Here is a tiny trained network, its code and every weight. The questions are about switching its units off for an input and a class, where a switched-off unit gives its printed mean instead of its output.

import numpy as np


def w(rows, s, z=0):
    codes = np.array(rows[::2]) - 128.0
    scale = np.full(codes.shape[1], s)
    scale[-1] = z or s
    return codes * scale


def f(y):
    return np.maximum(y, 0)


def log_softmax(a):
    a = a - a.max(-1, keepdims=True)
    return a - np.log(np.exp(a).sum(-1, keepdims=True))


def net(x, mask):
    res = np.array(x, float).reshape(1, 6) / 4 @ E
    y = f(res @ A[0][:, :-1].T + A[0][:, -1])
    res = res + np.where(mask, y, B[0][:, -1]) @ B[0][:, :-1]
    return log_softmax(res[-1] @ U[:, :-1].T + U[:, -1])


A, B = {}, {}
E = w([
[172,105,102,187,254],'x0',
[120,135,126,136,127],'x1',
[132,128,127,129,131],'x2',
[92,168,200,48,184],'x3',
[118,133,130,137,124],'x4',
[242,206,79,111,128],'x5',
],0.0095)
A[0] = w([
[121,202,154,81,218,177],'N0',
[178,136,104,169,135,42],'N1',
[216,57,13,122,147,255],'N2',
[177,118,74,155,142,42],'N3',
[46,120,233,53,105,144],'N4',
[134,100,37,128,175,129],'N5',
[127,156,75,79,19,180],'N6',
[60,1,112,183,161,198],'N7',
],0.0077,0.0023)
B[0] = w([
[213,71,214,129,26,209],'N0',
[68,150,64,106,198,166],'N1',
[137,180,95,147,181,233],'N2',
[70,185,80,124,113,173],'N3',
[49,123,93,27,214,255],'N4',
[140,194,81,129,152,179],'N5',
[187,132,218,138,74,223],'N6',
[175,106,255,171,102,230],'N7',
],0.0088,0.0078)
U = w([
[187,1,203,85,50,205],'0',
[244,134,172,209,98,164],'1',
[3,141,5,44,220,6],'2',
],0.0058,0.0015)

Each question gives the input, the list of numbers given to net, and the class t.
The units are the neurons (one row each of A and B). Each row of codes is followed by its name. A weight is (code - 128) times the scale printed after its matrix; where a second scale follows, it is the last column's (A, B and U).
mask holds one flag per neuron, in row order. A switched-off neuron (its flag False) gives its mean, the last column of its row in B, instead of its output. The means were averaged over made-up inputs and are rounded, as every weight is.
A unit's drop is (log p(t) with every unit on - log p(t) with that unit switched off) / (log p(t) with every unit on - log p(t) with every unit switched off).
The circuit of an input: a set's keep is (log p(t) with only the set's units on - log p(t) with every unit switched off) / (log p(t) with every unit on - log p(t) with every unit switched off). Starting from all 8 units, units are removed one at a time, each time the one whose removal leaves the highest keep (on an exact tie, the one counted first), for as long as the keep stays at least 0.8.
circuit, biggest first: the units of the circuit, biggest drop first
top k neurons: the k neurons with the biggest drops, biggest first
drop when u is switched off: that unit's drop, to one decimal
input [-8,-5,3,3,6,-6], class 2: top 2 neurons => [N4, N0]
input [5,4,4,0,0,8], class 2: top neuron => [N1]
input [3,2,-4,-3,1,3], class 2: circuit, biggest first => [N7, N0]
input [3,-5,-2,0,2,3], class 2: top 2 neurons => [N7, N6]
input [-7,3,4,4,-6,-2], class 2: top 3 neurons => [N4, N7, N0]
input [-7,7,-1,5,4,0], class 2: top 2 neurons => [N4, N7]
input [4,-2,-1,8,6,-1], class 0: top 2 neurons => [N0, N2]
input [-2,7,-4,1,6,-3], class 2: top 3 neurons => [N0, N4, N6]
input [1,-5,0,-8,7,3], class 2: drop when N4 is switched off => -0.2
input [4,-2,7,-6,8,6], class 2: drop when N2 is switched off => 0.0
input [6,3,6,-4,-3,1], class 2: drop when N1 is switched off => 0.3
